Small tables with named rows and columns. After each table, cells are looked up by row and column.

gubig:
|  | vigabib | gono | pud | gaki | peg | neras |
|---|---|---|---|---|---|---|
| puga | 4833 | 2303 | 4808 | 4581 | 3600 | 2294 |
| lunuz | 4535 | 2159 | 4969 | 6616 | 3335 | 2839 |
| feled | 1973 | 5369 | 2555 | 1323 | 3834 | 5431 |
| solubiv | 5605 | 727 | 5360 | 8524 | 2620 | 1944 |
| gedi | 3472 | 3461 | 2670 | 4263 | 2784 | 3782 |

pud of solubiv is 5360
gaki of feled is 1323
vigabib of solubiv is 5605
pud of feled is 2555
pud of puga is 4808
vigabib of puga is 4833
pud of lunuz is 4969
vigabib of gedi is 3472
gono of lunuz is 2159
neras of feled is 5431
gono of gedi is 3461
peg of feled is 3834
vigabib of feled is 1973
gaki of puga is 4581
neras of gedi is 3782
peg of puga is 3600
neras of lunuz is 2839
gono of solubiv is 727
Which row has the largest peg? feled

padit =
	kor	dima	loz	vel	vig	momukip	danuli	geme	dogef	vabu
rim	-70	-29	14	-10	10	19	17	-18	-81	-29
rutu	-61	-38	31	-10	16	18	25	-7	-86	-41
paf	-5	-50	-26	-50	-19	33	-20	-86	-75	72
rodipo	-68	-36	-34	36	-11	-52	-20	22	-60	25
kenor	-25	63	46	-47	-4	-23	2	0	-52	-78
tili	-69	-39	21	1	7	16	18	-19	-81	-29
rel	-64	-25	-30	24	-13	-49	-26	0	-51	10
sufin	-61	-34	25	-12	27	2	12	-8	-76	-34

What is the vel of paf in padit?
-50
What is the dima of tili in padit?
-39
What is the dima of rodipo in padit?
-36
What is the loz of rim in padit?
14
What is the dogef of rim in padit?
-81
What is the vig of rel in padit?
-13
What is the dogef of rodipo in padit?
-60
What is the vabu of rodipo in padit?
25
What is the dima of rim in padit?
-29
What is the dima of kenor in padit?
63
What is the vel of rel in padit?
24
What is the danuli of rel in padit?
-26
What is the geme of rim in padit?
-18
What is the momukip of rodipo in padit?
-52
Which row has the largest vel? rodipo

zof:
,pupeb,tal,ruk,gumabin
zepom,3.33,4.92,-0.20,-7.40
kefem,5.88,-1.75,9.27,0.10
ges,2.80,7.67,3.24,-6.15
lemuv,7.06,-4.01,2.01,-7.48
netudev,4.34,1.37,1.64,-5.95
lom,2.34,3.93,4.96,-2.59
vusut,-1.03,-5.82,-0.69,7.39
lun,-7.88,0.57,-3.28,6.55
noba,7.27,-5.80,6.49,-5.72

netudev, ruk -> 1.64
lun, tal -> 0.57
lom, tal -> 3.93
lemuv, ruk -> 2.01
noba, ruk -> 6.49
ges, pupeb -> 2.80
zepom, gumabin -> -7.40
lemuv, pupeb -> 7.06
lom, ruk -> 4.96
kefem, ruk -> 9.27
vusut, gumabin -> 7.39
noba, gumabin -> -5.72
lom, pupeb -> 2.34
netudev, tal -> 1.37
noba, tal -> -5.80
Row with the largest tal: ges

vin =
,patos,puda,sagi,vuva,vav,vidog,zeko
bilik,139,141,131,131,140,134,141
fof,88,149,138,47,139,227,97
fepe,125,175,148,141,141,148,136
maled,133,136,141,134,136,142,148
bamefi,136,137,135,133,134,137,136
kiz,138,119,122,118,128,139,119

What is the vav of bilik in vin?
140
What is the zeko of fepe in vin?
136
What is the sagi of bilik in vin?
131
What is the vidog of maled in vin?
142
What is the vav of fof in vin?
139
What is the vuva of bilik in vin?
131
What is the sagi of bamefi in vin?
135
What is the puda of bamefi in vin?
137
What is the patos of bilik in vin?
139
What is the vidog of fof in vin?
227
What is the puda of bilik in vin?
141
What is the zeko of maled in vin?
148
What is the vidog of bilik in vin?
134
What is the sagi of fepe in vin?
148
What is the vuva of fof in vin?
47
Row with the largest sagi: fepe

somulel:
cols = vug, renila, rik, nulonu
mifu: [193, 156, 161, 163]
zogis: [143, 138, 118, 98]
rif: [109, 121, 124, 167]
buv: [176, 155, 199, 109]
ladifom: [91, 134, 123, 147]
sabu: [147, 151, 132, 143]
zed: [81, 99, 101, 166]
tifamek: [134, 139, 116, 138]
vado: [43, 84, 44, 130]
numefen: [93, 125, 94, 223]

What is the vug of tifamek in somulel?
134
What is the rik of vado in somulel?
44
What is the renila of tifamek in somulel?
139
What is the nulonu of buv in somulel?
109
What is the rik of mifu in somulel?
161
What is the rik of sabu in somulel?
132
What is the vug of zogis in somulel?
143
What is the vug of sabu in somulel?
147
What is the vug of buv in somulel?
176
What is the nulonu of numefen in somulel?
223
What is the renila of mifu in somulel?
156

tulalen:
	gebig	ganadel	vur	moza	suf	gal	mitin	mubavu	mem	lar
febopu	84	30	30	85	31	85	85	85	30	85
zekubus	79	11	11	86	10	85	87	86	10	86
bulalom	65	37	37	73	35	70	74	73	33	73

gal of bulalom = 70
vur of febopu = 30
lar of febopu = 85
mem of febopu = 30
mem of zekubus = 10
gebig of zekubus = 79
suf of febopu = 31
mitin of bulalom = 74
vur of zekubus = 11
ganadel of bulalom = 37
mubavu of bulalom = 73
gebig of febopu = 84
ganadel of zekubus = 11
moza of zekubus = 86
lar of bulalom = 73
vur of bulalom = 37
gal of febopu = 85
ganadel of febopu = 30
moza of bulalom = 73

geb:
	mem	vimu	tatet	zal	tagavo
pebufi	6460	914	8522	3828	7093
sogu	8039	6294	5117	3864	9195
soseg	8678	5062	5952	9224	5593
ranib	2954	9048	6782	8045	6050
gukubak	6108	5533	3633	5925	5338
gutariz	4673	6024	7434	7410	7557
luv	5392	6449	6561	2471	5744
madoz	6887	5153	8809	4903	3310

What is the mem of luv in geb? 5392
What is the vimu of pebufi in geb? 914
What is the vimu of sogu in geb? 6294
What is the vimu of luv in geb? 6449
What is the tatet of sogu in geb? 5117
What is the mem of madoz in geb? 6887
What is the zal of ranib in geb? 8045
What is the vimu of ranib in geb? 9048
What is the zal of gukubak in geb? 5925
What is the tatet of gukubak in geb? 3633
What is the zal of sogu in geb? 3864
What is the tagavo of ranib in geb? 6050
What is the vimu of gukubak in geb? 5533
What is the mem of pebufi in geb? 6460

ped.tsv
	nubibul	fisago	kod
keritol	47	0	57
nor	61	-2	17
subep	5	-18	-1
nubeve	4	-54	7
senuv	3	-16	64
sok	-3	31	27
kizuker	23	53	11
veb	68	-8	29
basid	34	27	34
visego	-32	21	44
fidez	37	20	21
nakudo	51	34	20
gafif	54	44	40

What is the kod of fidez in ped?
21
What is the kod of nubeve in ped?
7
What is the fisago of keritol in ped?
0
What is the nubibul of senuv in ped?
3
What is the kod of gafif in ped?
40
What is the nubibul of subep in ped?
5
What is the nubibul of sok in ped?
-3
What is the fisago of subep in ped?
-18
What is the nubibul of fidez in ped?
37
What is the kod of keritol in ped?
57
What is the kod of sok in ped?
27
What is the nubibul of keritol in ped?
47
What is the fisago of veb in ped?
-8
What is the nubibul of basid in ped?
34
Row with the largest fisago: kizuker

